Below is a small trained network, with its code and all its weights. Each question gives an input and a class and asks what happens when units are switched off, that is, made to give their printed mean instead of their output.

import numpy as np


def w(rows, s, z=0):
    codes = np.array(rows[::2]) - 128.0
    scale = np.full(codes.shape[1], s)
    scale[-1] = z or s
    return codes * scale


def f(y):
    return np.maximum(y, 0)


def log_softmax(a):
    a = a - a.max(-1, keepdims=True)
    return a - np.log(np.exp(a).sum(-1, keepdims=True))


def net(x, mask):
    res = np.array(x, float).reshape(1, 4) / 4 @ E
    y = f(res @ A[0][:, :-1].T + A[0][:, -1])
    res = res + np.where(mask, y, B[0][:, -1]) @ B[0][:, :-1]
    return log_softmax(res[-1] @ U[:, :-1].T + U[:, -1])


A, B = {}, {}
E = w([
[175,89,172,96,122,141,171,250],'x0',
[120,39,166,76,140,213,60,119],'x1',
[198,124,189,88,228,69,136,118],'x2',
[110,125,124,135,145,125,138,131],'x3',
],0.015)
A[0] = w([
[77,87,116,133,41,190,86,161,160],'n1',
[38,188,87,105,82,141,106,43,208],'n2',
[117,207,105,173,149,28,184,70,200],'n3',
[103,203,33,180,47,159,152,185,253],'n4',
[125,130,111,143,185,110,113,11,149],'n5',
[97,59,155,80,168,191,2,140,160],'n6',
[158,201,61,187,143,81,138,123,227],'n7',
[118,153,109,120,140,133,109,55,224],'n8',
[135,146,118,120,160,183,112,78,122],'n9',
[88,142,55,161,89,117,119,70,157],'n10',
[119,179,139,93,153,131,102,27,214],'n11',
],0.0093,0.0047)
B[0] = w([
[57,77,81,117,79,146,192,112,228],'n1',
[92,62,143,91,139,198,52,90,238],'n2',
[172,159,180,133,69,93,78,156,223],'n3',
[170,164,194,155,68,246,110,168,253],'n4',
[169,107,102,183,124,113,78,117,210],'n5',
[135,1,103,86,189,154,148,55,238],'n6',
[132,124,198,93,102,85,73,171,206],'n7',
[72,86,100,175,181,115,50,27,195],'n8',
[112,127,99,170,186,54,133,85,165],'n9',
[117,59,165,49,151,176,25,152,210],'n10',
[121,89,132,192,207,28,86,90,208],'n11',
],0.0091,0.017)
U = w([
[141,98,220,31,146,172,36,137,198],'0',
[135,184,151,238,63,211,150,222,245],'1',
[141,161,147,212,96,4,52,124,15],'2',
[188,229,120,34,135,12,167,236,202],'3',
[17,116,7,153,119,168,73,67,11],'4',
[59,95,22,71,31,161,255,134,159],'5',
[145,105,13,186,191,61,109,65,2],'6',
],0.0084,0.0026)

Each question gives the input, the list of numbers given to net, and the class t.
The units are the neurons (one row each of A and B). Each row of codes is followed by its name. A weight is (code - 128) times the scale printed after its matrix; where a second scale follows, it is the last column's (A, B and U).
mask holds one flag per neuron, in row order. A switched-off neuron (its flag False) gives its mean, the last column of its row in B, instead of its output. The means were averaged over made-up inputs and are rounded, as every weight is.
A unit's drop is (log p(t) with every unit on - log p(t) with that unit switched off) / (log p(t) with every unit on - log p(t) with every unit switched off).
The circuit of an input: a set's keep is (log p(t) with only the set's units on - log p(t) with every unit switched off) / (log p(t) with every unit on - log p(t) with every unit switched off). Starting from all 11 units, units are removed one at a time, each time the one whose removal leaves the highest keep (on an exact tie, the one counted first), for as long as the keep stays at least 0.8.
circuit, biggest first: the units of the circuit, biggest drop first
k most important neurons: the k neurons with the biggest drops, biggest first
drop when u is switched off: that unit's drop, to one decimal
input [3,-7,-6,6], class 1: circuit, biggest first -> n4
input [1,-7,7,7], class 3: circuit, biggest first -> n8, n2
input [1,-1,-5,1], class 1: circuit, biggest first -> n4, n6
input [-5,-4,1,-4], class 2: 3 most important neurons -> n6, n11, n3
input [-8,-5,-2,0], class 0: 2 most important neurons -> n10, n2
input [-8,-2,0,-1], class 0: 3 most important neurons -> n10, n2, n7
input [-8,-7,-1,-3], class 0: 2 most important neurons -> n10, n2
input [-8,-8,-2,5], class 0: 2 most important neurons -> n10, n2
input [-7,0,-5,-1], class 0: 2 most important neurons -> n10, n4
input [-8,0,6,3], class 2: 2 most important neurons -> n3, n6
input [-4,-1,-5,-5], class 0: drop when n4 is switched off -> 0.1
input [-8,-2,2,8], class 2: 2 most important neurons -> n11, n3
input [0,0,6,-1], class 2: drop when n2 is switched off -> 0.2
input [0,3,-5,-7], class 4: circuit, biggest first -> n1
input [0,-2,-7,2], class 0: drop when n2 is switched off -> 0.6
input [-3,-7,0,7], class 0: drop when n2 is switched off -> 0.2
